Look-ups in named tables: a row name and a column name give one cell, copied from the table.

forapu =
	dotozef	losimis	rak	bupigu
zum	11	-27	61	-3
tizagi	-58	56	-32	8
bafuda	21	33	-54	1
bev	39	-27	-27	29
por	46	54	-22	-51
tav	65	-25	-47	40
vel	-27	37	-45	-36
fub	-24	58	-39	32

rak of tizagi: -32
dotozef of bafuda: 21
bupigu of vel: -36
rak of vel: -45
rak of fub: -39
rak of zum: 61
bupigu of por: -51
losimis of vel: 37
rak of por: -22
losimis of por: 54
dotozef of por: 46
bupigu of bafuda: 1
losimis of zum: -27
bupigu of fub: 32
rak of bev: -27

vafa:
         nefi  kepa  kebi  tepum  dov  retapo  gubimi  tufupaf  rov  kenipa
zigut      29    26    -7     -4   13      39      29       47    1      21
suzom      -8   -15   -16    -17  -17      -9      -5       -9  -11      -6
ket        13    15    13     14   31      13      27       -3    5      -9
zup       -19   -15   -16    -26  -19     -23     -12       -9  -11       1
nidolot    -8   -16   -12    -34   -1     -29     -33      -20  -17     -11
zamima     23     4    11    -45   35     -28     -69        1   -4      11
kul        38   -33   -32      8   30      18     -40      -52  -66     -76
nedi        1    -8   -11    -21   -7      -2     -10       -1   -9      -6
zav       -15    21    39     43   56      -4      53      -52   17     -62
zopob     -15   -12   -12    -13  -14     -15     -16      -13  -12     -14
topa       24    -2     3    -12   -3      27     -11        2    6     -22
kar       -26     9    27     45   25      -5      37      -46   11     -56
gukopiv    47    17     3     -8  -10      75       7       11   21     -57
vob       -17   -15   -16    -20  -17     -18     -15      -12  -14      -8

What is the kenipa of kul in vafa?
-76
What is the tepum of zamima in vafa?
-45
What is the gubimi of topa in vafa?
-11
What is the nefi of zamima in vafa?
23
What is the kebi of ket in vafa?
13
What is the dov of vob in vafa?
-17
What is the tepum of zigut in vafa?
-4
What is the tufupaf of ket in vafa?
-3
What is the rov of kar in vafa?
11
What is the dov of topa in vafa?
-3
What is the tufupaf of zigut in vafa?
47
What is the rov of zopob in vafa?
-12
What is the rov of topa in vafa?
6
What is the kepa of nedi in vafa?
-8
What is the kepa of vob in vafa?
-15
What is the nefi of nidolot in vafa?
-8

velide:
columns: bopon, mur, sakip
gata: [4512, 4685, 1712]
pivazo: [3651, 4549, 5539]
dib: [4010, 5213, 3742]
bufaz: [4523, 5562, 3218]
tegoka: [6236, 7589, 5611]
kovadil: [4532, 4559, 2625]
nus: [5471, 8066, 4093]
dilines: [4066, 3960, 5204]
keni: [4922, 5025, 4116]
zutibe: [4536, 4572, 2670]
gov: [3296, 1966, 3559]

mur of tegoka: 7589
sakip of kovadil: 2625
sakip of dilines: 5204
bopon of dib: 4010
bopon of kovadil: 4532
sakip of gov: 3559
bopon of nus: 5471
sakip of keni: 4116
bopon of gata: 4512
bopon of pivazo: 3651
mur of zutibe: 4572
sakip of zutibe: 2670
mur of gov: 1966
bopon of tegoka: 6236
mur of gata: 4685

vemer.csv
,dud,dos,pipu,gevi,kabobez,duvi,gugavu,dab,fazuge
lakekel,0.563,0.540,0.528,0.596,0.495,0.544,0.499,0.517,0.467
doretu,0.268,0.496,0.468,0.499,0.551,0.554,0.507,0.591,0.519
lotol,0.532,0.258,0.783,0.553,0.481,0.720,0.406,0.466,0.517
demoki,0.451,0.408,0.360,0.535,0.438,0.527,0.634,0.576,0.554
tel,0.499,0.490,0.559,0.346,0.556,0.378,0.496,0.511,0.616
nabazu,0.410,0.601,0.673,0.531,0.246,0.445,0.465,0.647,0.522
lorame,0.563,0.665,0.534,0.425,0.618,0.390,0.556,0.498,0.484
kodetu,0.295,0.572,0.677,0.551,0.469,0.464,0.285,0.656,0.540
ton,0.479,0.523,0.517,0.511,0.539,0.567,0.519,0.432,0.557
moto,0.539,0.555,0.458,0.605,0.588,0.503,0.479,0.609,0.182
veka,0.572,0.488,0.486,0.478,0.549,0.253,0.496,0.581,0.619

moto, gevi: 0.605
doretu, dab: 0.591
doretu, kabobez: 0.551
lotol, dud: 0.532
lotol, fazuge: 0.517
moto, gugavu: 0.479
lotol, pipu: 0.783
doretu, gugavu: 0.507
lakekel, dos: 0.540
lorame, gugavu: 0.556
kodetu, duvi: 0.464
moto, kabobez: 0.588
lorame, kabobez: 0.618
lakekel, fazuge: 0.467
lotol, gugavu: 0.406
nabazu, dos: 0.601
lakekel, gevi: 0.596
lakekel, dab: 0.517

